Here is a tiny trained network, its code and every weight. The questions are about switching its units off for an input and a target symbol, where a switched-off unit gives its printed mean instead of its output.

import numpy as np


def w(rows, s, z=0):
    codes = np.array(rows[::2]) - 128.0
    scale = np.full(codes.shape[1], s)
    scale[-1] = z or s
    return codes * scale


def f(y):
    return y / 2 * (1 + np.tanh(0.7978845608 * (y + 0.044715 * y**3)))


def softmax(a):
    e = np.exp(a - a.max(-1, keepdims=True))
    return e / e.sum(-1, keepdims=True)


def log_softmax(a):
    a = a - a.max(-1, keepdims=True)
    return a - np.log(np.exp(a).sum(-1, keepdims=True))


def net(x, mask):
    ids = ['αβγδεηθλμξσφψω'.index(c) for c in x.split()]
    T = len(ids)
    res = E[ids] + P[:T]
    u = 0
    for l in range(2):
        r = res
        for j in range(3):
            rows = slice(3 * j, 3 * j + 3)
            q, k, v = (r @ M[l][rows].T for M in (Q, K, V))
            z = softmax(np.where(np.tri(T) > 0, q @ k.T / 3**0.5, -1e9)) @ v
            o = O[l][rows]
            res = res + np.where(mask[u + j], z, o[:, -1]) @ o[:, :-1]
        u += 3
        y = f(res @ A[l][:, :-1].T + A[l][:, -1])
        res = res + np.where(mask[u : u + 8], y, B[l][:, -1]) @ B[l][:, :-1]
        u += 8
    return log_softmax(res[-1] @ U[:, :-1].T + U[:, -1])


Q, K, V, O, A, B = {}, {}, {}, {}, {}, {}
E = w([
[124,83,166,129,156,114,89,162],'α',
[114,178,101,116,146,161,66,141],'β',
[123,159,163,124,93,74,122,197],'γ',
[123,97,129,120,178,156,107,150],'δ',
[101,224,65,184,91,162,129,131],'ε',
[148,131,123,104,138,150,102,143],'η',
[68,202,114,151,128,135,181,172],'θ',
[145,115,136,76,148,119,59,170],'λ',
[110,143,75,108,170,151,74,145],'μ',
[107,185,90,90,154,120,5,135],'ξ',
[183,82,94,125,79,120,89,172],'σ',
[61,185,162,114,157,105,121,183],'φ',
[93,147,149,187,105,125,125,123],'ψ',
[130,146,68,146,148,161,143,131],'ω',
],0.022)
P = w([
[175,121,142,111,225,89,151,117],'0',
[60,82,197,124,76,153,112,163],'1',
[47,110,117,148,151,119,56,92],'2',
[155,218,157,94,178,164,81,109],'3',
[70,86,145,132,63,244,209,96],'4',
[46,75,85,168,200,81,45,128],'5',
[168,128,216,138,182,187,119,159],'6',
[92,109,90,75,76,249,159,38],'7',
[76,101,114,168,121,91,52,165],'8',
],0.014)
Q[0] = w([
[140,148,123,142,147,55,236,146],'L0H0',
[212,139,101,254,198,64,161,140],'L0H0',
[210,180,170,115,227,6,89,155],'L0H0',
[168,139,100,129,140,114,218,184],'L0H1',
[211,165,198,162,155,34,152,92],'L0H1',
[161,158,99,140,189,56,131,187],'L0H1',
[139,85,188,74,102,117,107,19],'L0H2',
[181,112,104,210,167,50,27,105],'L0H2',
[213,90,125,121,142,40,151,112],'L0H2',
],0.0062)
K[0] = w([
[141,145,151,71,99,166,147,168],'L0H0',
[169,181,180,96,91,164,152,88],'L0H0',
[214,171,254,118,130,237,125,125],'L0H0',
[140,135,139,97,116,203,105,195],'L0H1',
[144,189,205,145,67,187,138,178],'L0H1',
[240,216,200,52,120,98,164,110],'L0H1',
[169,72,159,44,24,168,112,92],'L0H2',
[204,167,123,148,198,72,128,130],'L0H2',
[142,116,208,140,128,155,169,243],'L0H2',
],0.0074)
V[0] = w([
[181,143,178,98,107,119,230,135],'L0H0',
[103,178,169,111,59,224,110,247],'L0H0',
[157,36,167,2,84,90,83,132],'L0H0',
[214,172,224,63,99,191,171,177],'L0H1',
[175,167,115,122,165,87,92,98],'L0H1',
[140,175,120,168,26,117,120,129],'L0H1',
[234,97,92,128,148,82,188,54],'L0H2',
[152,88,84,136,92,222,88,91],'L0H2',
[98,59,161,107,52,163,161,164],'L0H2',
],0.0074)
O[0] = w([
[187,83,33,131,100,130,113,138,2],'L0H0',
[103,116,117,145,158,170,57,66,156],'L0H0',
[111,199,9,190,156,123,162,130,63],'L0H0',
[222,121,85,131,117,211,54,80,28],'L0H1',
[255,58,207,70,92,50,140,94,145],'L0H1',
[178,188,125,188,56,159,129,57,56],'L0H1',
[184,110,122,156,24,175,152,188,7],'L0H2',
[79,141,71,55,96,92,150,130,121],'L0H2',
[72,138,48,133,127,144,160,93,75],'L0H2',
],0.0079,0.0081)
A[0] = w([
[148,84,52,89,36,75,128,89,102],'L0N0',
[102,194,67,34,118,152,81,120,1],'L0N1',
[116,52,97,191,183,32,118,169,190],'L0N2',
[65,76,118,119,179,42,89,98,126],'L0N3',
[100,2,137,184,121,59,181,64,44],'L0N4',
[46,113,111,177,121,146,145,140,150],'L0N5',
[117,74,142,172,111,65,98,99,242],'L0N6',
[103,186,170,145,139,87,149,83,194],'L0N7',
],0.0076,0.0028)
B[0] = w([
[96,159,254,77,182,107,134,130,127],'L0N0',
[160,65,119,138,157,133,199,138,135],'L0N1',
[122,143,132,172,52,150,45,152,191],'L0N2',
[149,207,97,144,38,144,162,105,250],'L0N3',
[134,110,106,116,173,152,192,211,151],'L0N4',
[150,80,53,78,111,66,122,87,182],'L0N5',
[93,195,71,115,57,196,133,110,167],'L0N6',
[181,39,137,143,135,204,115,182,202],'L0N7',
],0.008,0.017)
Q[1] = w([
[209,133,158,104,115,143,167,180],'L1H0',
[99,179,98,165,102,80,82,203],'L1H0',
[103,140,127,185,165,120,182,56],'L1H0',
[76,145,128,165,138,108,133,183],'L1H1',
[131,10,153,37,155,96,218,74],'L1H1',
[90,127,42,92,116,89,39,175],'L1H1',
[2,133,113,110,64,102,81,132],'L1H2',
[116,105,90,41,173,155,197,113],'L1H2',
[109,50,174,78,159,206,144,128],'L1H2',
],0.0079)
K[1] = w([
[116,63,84,93,153,177,156,99],'L1H0',
[214,59,128,146,111,68,122,151],'L1H0',
[120,167,26,160,112,173,134,166],'L1H0',
[145,143,155,219,113,127,162,159],'L1H1',
[67,182,106,79,81,185,146,108],'L1H1',
[153,136,94,135,143,108,108,229],'L1H1',
[231,225,106,180,87,94,144,255],'L1H2',
[86,166,90,108,86,181,71,73],'L1H2',
[91,213,94,161,56,216,149,47],'L1H2',
],0.0074)
V[1] = w([
[150,88,105,51,59,90,154,94],'L1H0',
[170,77,114,146,2,160,128,102],'L1H0',
[89,115,117,62,99,135,200,99],'L1H0',
[160,130,139,90,168,161,136,54],'L1H1',
[63,89,141,112,139,122,146,82],'L1H1',
[117,148,54,110,95,105,62,220],'L1H1',
[71,228,162,187,99,50,158,100],'L1H2',
[111,189,133,13,220,39,37,105],'L1H2',
[75,98,135,154,174,98,215,170],'L1H2',
],0.0098)
O[1] = w([
[55,82,124,244,144,136,72,170,40],'L1H0',
[139,132,72,199,144,108,98,118,118],'L1H0',
[128,116,99,160,100,128,90,210,1],'L1H0',
[126,102,122,119,118,254,70,103,41],'L1H1',
[121,150,111,107,79,161,112,166,59],'L1H1',
[94,153,119,166,176,105,238,117,207],'L1H1',
[159,168,199,210,53,93,105,80,146],'L1H2',
[115,183,123,186,85,195,179,186,118],'L1H2',
[123,129,166,65,31,58,115,173,35],'L1H2',
],0.0092)
A[1] = w([
[202,141,107,190,72,180,135,119,116],'L1N0',
[80,150,165,202,227,109,90,107,235],'L1N1',
[203,71,166,68,131,66,116,112,127],'L1N2',
[191,67,193,51,184,202,90,129,58],'L1N3',
[66,97,46,82,46,28,94,117,80],'L1N4',
[153,133,194,182,168,59,178,132,90],'L1N5',
[138,74,61,73,188,118,149,144,3],'L1N6',
[255,145,150,158,130,113,110,106,132],'L1N7',
],0.0067,0.0042)
B[1] = w([
[173,113,156,154,216,107,113,164,141],'L1N0',
[156,19,116,103,106,115,83,155,254],'L1N1',
[85,213,124,168,166,247,147,163,211],'L1N2',
[170,175,110,148,101,23,108,151,201],'L1N3',
[130,92,247,102,188,118,146,129,191],'L1N4',
[211,130,130,218,2,150,75,159,228],'L1N5',
[108,179,153,159,41,140,33,99,148],'L1N6',
[18,83,108,121,156,119,145,186,168],'L1N7',
],0.0081,0.011)
U = w([
[174,139,117,128,88,30,152,85,38],'α',
[118,155,134,120,151,225,139,174,86],'β',
[174,110,118,150,151,130,135,62,63],'γ',
[80,166,70,76,144,28,222,188,132],'δ',
[111,105,132,164,86,149,34,137,145],'ε',
[75,118,70,109,156,178,135,172,199],'η',
[160,119,107,36,19,161,121,137,185],'θ',
[136,138,111,183,245,151,204,152,50],'λ',
[50,205,136,189,78,113,131,167,3],'μ',
[249,146,165,177,238,132,131,248,183],'ξ',
[84,116,68,166,113,74,102,120,160],'σ',
[171,191,148,133,122,167,158,53,22],'φ',
[183,83,236,111,172,104,131,111,165],'ψ',
[92,36,104,57,111,105,147,254,155],'ω',
],0.0066,0.0044)

Each question gives the input, a string of symbols that net reads in full, and the target symbol t.
The units are the heads (3 rows each of Q, K, V and O) and the neurons (one row each of A and B). Each row of codes is followed by its name. A weight is (code - 128) times the scale printed after its matrix; where a second scale follows, it is the last column's (O, A, B and U).
mask holds one flag per unit, layer by layer, with each layer's heads first. A switched-off unit (its flag False) gives its mean, the last column of its rows in O or B, instead of its output. The means were averaged over made-up inputs and are rounded, as every weight is.
A unit's drop is (log p(t) with every unit on - log p(t) with that unit switched off) / (log p(t) with every unit on - log p(t) with every unit switched off).
The circuit of an input: a set's keep is (log p(t) with only the set's units on - log p(t) with every unit switched off) / (log p(t) with every unit on - log p(t) with every unit switched off). Starting from the 12 units with the biggest drops (on a tie, the unit counted first), units are removed one at a time, each time the one whose removal leaves the highest keep (on an exact tie, the one counted first), for as long as the keep stays at least 0.8.
circuit, biggest first: the units of the circuit, biggest drop first
k most important neurons: the k neurons with the biggest drops, biggest first
k most important neurons of layer l: the k neurons of layer l with the biggest drops, biggest first
input ψ λ ω, target ψ: circuit, biggest first	[L1H2 L1N4 L0H2 L0H0]
input δ ψ φ ψ η λ, target δ: 2 most important neurons	[L0N3 L0N7]
input ω ψ γ, target ω: most important neuron of layer 0	[L0N3]
input φ θ ψ, target φ: circuit, biggest first	[L0H2 L1H0 L0N6 L1N1]
input σ θ μ θ δ ψ ε θ ω, target σ: circuit, biggest first	[L1H0 L0H2]
input ψ λ ξ ψ ψ, target ξ: 2 most important neurons	[L0N7 L0N3]
input γ η ψ, target γ: 2 most important neurons	[L0N5 L1N1]
input ψ μ η, target ψ: circuit, biggest first	[L1H2 L1N4 L0H2]
input λ δ λ ψ ω λ, target λ: circuit, biggest first	[L1H2 L1H1 L0H0 L0N2]
input ψ φ α ε δ λ α β ψ, target ψ: circuit, biggest first	[L1N4 L1H2 L0H2]
input ψ ψ ψ δ μ λ δ μ, target λ: circuit, biggest first	[L1H2 L0N3 L0N2 L0H0]
input ψ ω ψ ψ β, target ψ: circuit, biggest first	[L1H2 L0N6 L0N3]
input ψ ψ δ θ, target ξ: 2 most important neurons of layer 0	[L0N3 L0N6]
input ψ λ β δ ξ δ ψ δ, target δ: circuit, biggest first	[L0H1 L0H2]
input ω ε ψ β, target ξ: 3 most important neurons	[L1N2 L1N3 L0N3]
input μ φ δ ψ ψ σ ψ θ, target σ: 2 most important neurons	[L0N2 L0N6]
input η ω δ, target η: 2 most important neurons of layer 0	[L0N3 L0N7]
input η ψ ξ δ α, target ξ: circuit, biggest first	[L1H2 L0N3 L1N0]
input δ μ ψ γ φ δ ψ φ θ, target δ: 2 most important neurons	[L0N3 L0N5]
input θ ω δ δ ξ, target δ: circuit, biggest first	[L0H1 L0H2 L1N5]
input ω δ φ μ γ ψ, target ω: circuit, biggest first	[L1H2 L0H2 L0N3]
input μ β λ ξ θ ω μ θ, target ω: most important neuron of layer 1	[L1N2]
input ψ ψ μ ψ ψ, target μ: 3 most important neurons	[L0N3 L0N4 L1N1]
input λ α ψ θ η, target ψ: 3 most important neurons of layer 0	[L0N6 L0N3 L0N7]
input σ η ψ θ ψ γ, target σ: 2 most important neurons of layer 0	[L0N3 L0N6]
input θ ψ ψ ψ θ λ ψ ψ δ, target θ: most important neuron	[L0N3]
input θ ψ ξ α φ α α ξ, target α: 4 most important neurons	[L0N3 L0N6 L0N2 L1N5]
